Below is a small trained network, with its code and all its weights. Each question gives an input and a target symbol and asks what happens when units are switched off, that is, made to give their printed mean instead of their output.

import numpy as np


def w(rows, s, z=0):
    codes = np.array(rows[::2]) - 128.0
    scale = np.full(codes.shape[1], s)
    scale[-1] = z or s
    return codes * scale


def f(y):
    return y / 2 * (1 + np.tanh(0.7978845608 * (y + 0.044715 * y**3)))


def softmax(a):
    e = np.exp(a - a.max(-1, keepdims=True))
    return e / e.sum(-1, keepdims=True)


def log_softmax(a):
    a = a - a.max(-1, keepdims=True)
    return a - np.log(np.exp(a).sum(-1, keepdims=True))


def net(x, mask):
    ids = ['γδζηθλμξτφψ'.index(c) for c in x.split()]
    T = len(ids)
    res = E[ids] + P[:T]
    q, k, v = (res @ M[0].T for M in (Q, K, V))
    z = softmax(np.where(np.tri(T) > 0, q @ k.T / 3**0.5, -1e9)) @ v
    res = res + np.where(mask[0], z, O[0][:, -1]) @ O[0][:, :-1]
    y = f(res @ A[0][:, :-1].T + A[0][:, -1])
    res = res + np.where(mask[1:13], y, B[0][:, -1]) @ B[0][:, :-1]
    return log_softmax(res[-1] @ U[:, :-1].T + U[:, -1])


Q, K, V, O, A, B = {}, {}, {}, {}, {}, {}
E = w([
[67,152,104,73],'γ',
[103,150,116,96],'δ',
[149,184,41,39],'ζ',
[197,197,122,121],'η',
[152,170,143,132],'θ',
[139,151,174,164],'λ',
[160,180,144,130],'μ',
[9,222,174,39],'ξ',
[127,148,164,152],'τ',
[71,114,174,164],'φ',
[162,164,214,199],'ψ',
],0.012)
P = w([
[130,202,132,137],'0',
[68,124,66,205],'1',
[72,159,90,146],'2',
[192,9,154,160],'3',
[177,175,160,99],'4',
[60,99,152,87],'5',
[63,206,113,167],'6',
[157,170,133,109],'7',
[166,116,136,154],'8',
[107,105,146,176],'9',
[138,132,116,111],'10',
[142,128,149,109],'11',
[126,120,129,143],'12',
[102,120,123,136],'13',
],0.015)
Q[0] = w([
[13,140,107,129],'h1',
[158,45,199,2],'h1',
[74,246,123,140],'h1',
],0.0074)
K[0] = w([
[193,93,175,111],'h1',
[110,44,85,180],'h1',
[135,124,226,9],'h1',
],0.012)
V[0] = w([
[250,128,133,174],'h1',
[83,134,97,43],'h1',
[210,174,121,105],'h1',
],0.011)
O[0] = w([
[218,123,138,155,88],'h1',
[46,76,147,5,215],'h1',
[176,38,166,118,252],'h1',
],0.014,0.0036)
A[0] = w([
[58,86,162,81,252],'n1',
[12,173,158,149,194],'n2',
[191,165,122,108,193],'n3',
[145,149,176,112,168],'n4',
[155,132,121,42,217],'n5',
[94,206,151,100,101],'n6',
[175,129,134,140,142],'n7',
[153,146,97,117,106],'n8',
[92,140,145,191,122],'n9',
[86,214,99,162,82],'n10',
[143,89,104,102,200],'n11',
[109,104,86,94,81],'n12',
],0.011,0.0039)
B[0] = w([
[112,212,190,204,252],'n1',
[255,205,154,30,193],'n2',
[80,71,138,200,155],'n3',
[54,138,100,100,147],'n4',
[107,78,153,199,218],'n5',
[160,131,128,97,159],'n6',
[175,93,119,154,140],'n7',
[142,119,87,206,129],'n8',
[182,177,30,110,131],'n9',
[184,101,54,52,136],'n10',
[119,69,228,153,165],'n11',
[116,80,122,170,158],'n12',
],0.0061,0.012)
U = w([
[109,224,154,138,189],'γ',
[79,206,117,155,182],'δ',
[49,104,200,141,158],'ζ',
[255,40,177,62,135],'η',
[153,141,132,138,56],'θ',
[115,184,94,187,112],'λ',
[176,118,134,120,84],'μ',
[131,166,129,113,2],'ξ',
[121,177,96,163,100],'τ',
[160,172,66,94,193],'φ',
[147,191,114,205,87],'ψ',
],0.0069,0.0049)

Each question gives the input, a string of symbols that net reads in full, and the target symbol t.
The units are the heads (3 rows each of Q, K, V and O) and the neurons (one row each of A and B). Each row of codes is followed by its name. A weight is (code - 128) times the scale printed after its matrix; where a second scale follows, it is the last column's (O, A, B and U).
mask holds one flag per unit, heads first, then neurons. A switched-off unit (its flag False) gives its mean, the last column of its rows in O or B, instead of its output. The means were averaged over made-up inputs and are rounded, as every weight is.
A unit's drop is (log p(t) with every unit on - log p(t) with that unit switched off) / (log p(t) with every unit on - log p(t) with every unit switched off).
The circuit of an input: a set's keep is (log p(t) with only the set's units on - log p(t) with every unit switched off) / (log p(t) with every unit on - log p(t) with every unit switched off). Starting from the 12 units with the biggest drops (on a tie, the unit counted first), units are removed one at a time, each time the one whose removal leaves the highest keep (on an exact tie, the one counted first), for as long as the keep stays at least 0.8.
circuit, biggest first: the units of the circuit, biggest drop first
k most important neurons: the k neurons with the biggest drops, biggest first
drop when u is switched off: that unit's drop, to one decimal
input γ ζ δ μ ζ η ζ ζ ζ η, target ζ: circuit, biggest first : (h1 n2)
input ζ ζ γ, target ζ: circuit, biggest first : (h1)
input ψ ζ ψ ξ, target γ: circuit, biggest first : (h1 n1 n2)
input γ ζ φ, target γ: circuit, biggest first : (n2 n1 h1)
input τ γ ζ μ, target γ: circuit, biggest first : (h1 n2)
input μ ζ μ γ, target ζ: circuit, biggest first : (h1 n11)
input ζ γ τ τ, target γ: circuit, biggest first : (h1 n2)
input ζ η ψ η ζ γ, target η: 2 most important neurons : (n1 n7)
input ζ γ ξ, target γ: circuit, biggest first : (n2 n1 h1)
input ζ γ τ λ, target γ: circuit, biggest first : (h1 n2)
input μ φ η ζ, target φ: circuit, biggest first : (h1 n10 n1)
input φ ξ ξ η φ γ μ, target φ: 2 most important neurons : (n10 n2)
input λ γ γ ζ, target γ: 2 most important neurons : (n1 n2)
input ψ ζ φ, target ψ: circuit, biggest first : (h1)
input ζ ζ ζ ζ η, target ζ: 2 most important neurons : (n2 n5)
input δ η δ ζ φ φ μ, target φ: 2 most important neurons : (n10 n1)
input ψ μ ζ η η φ, target η: 2 most important neurons : (n1 n7)
input μ ζ γ μ ζ ξ δ ζ ζ φ ζ, target ζ: 3 most important neurons : (n5 n11 n12)
input δ ξ ζ η, target γ: 2 most important neurons : (n2 n1)
input η ζ ψ, target η: circuit, biggest first : (h1)
input φ η γ, target φ: drop when n2 is switched off : 0.3
input ζ φ φ φ ζ ζ δ, target ζ: drop when h1 is switched off : 2.5
input ζ η θ λ ζ ζ ζ δ, target ζ: drop when h1 is switched off : 0.5
input ζ ζ μ, target ζ: drop when n3 is switched off : -0.1
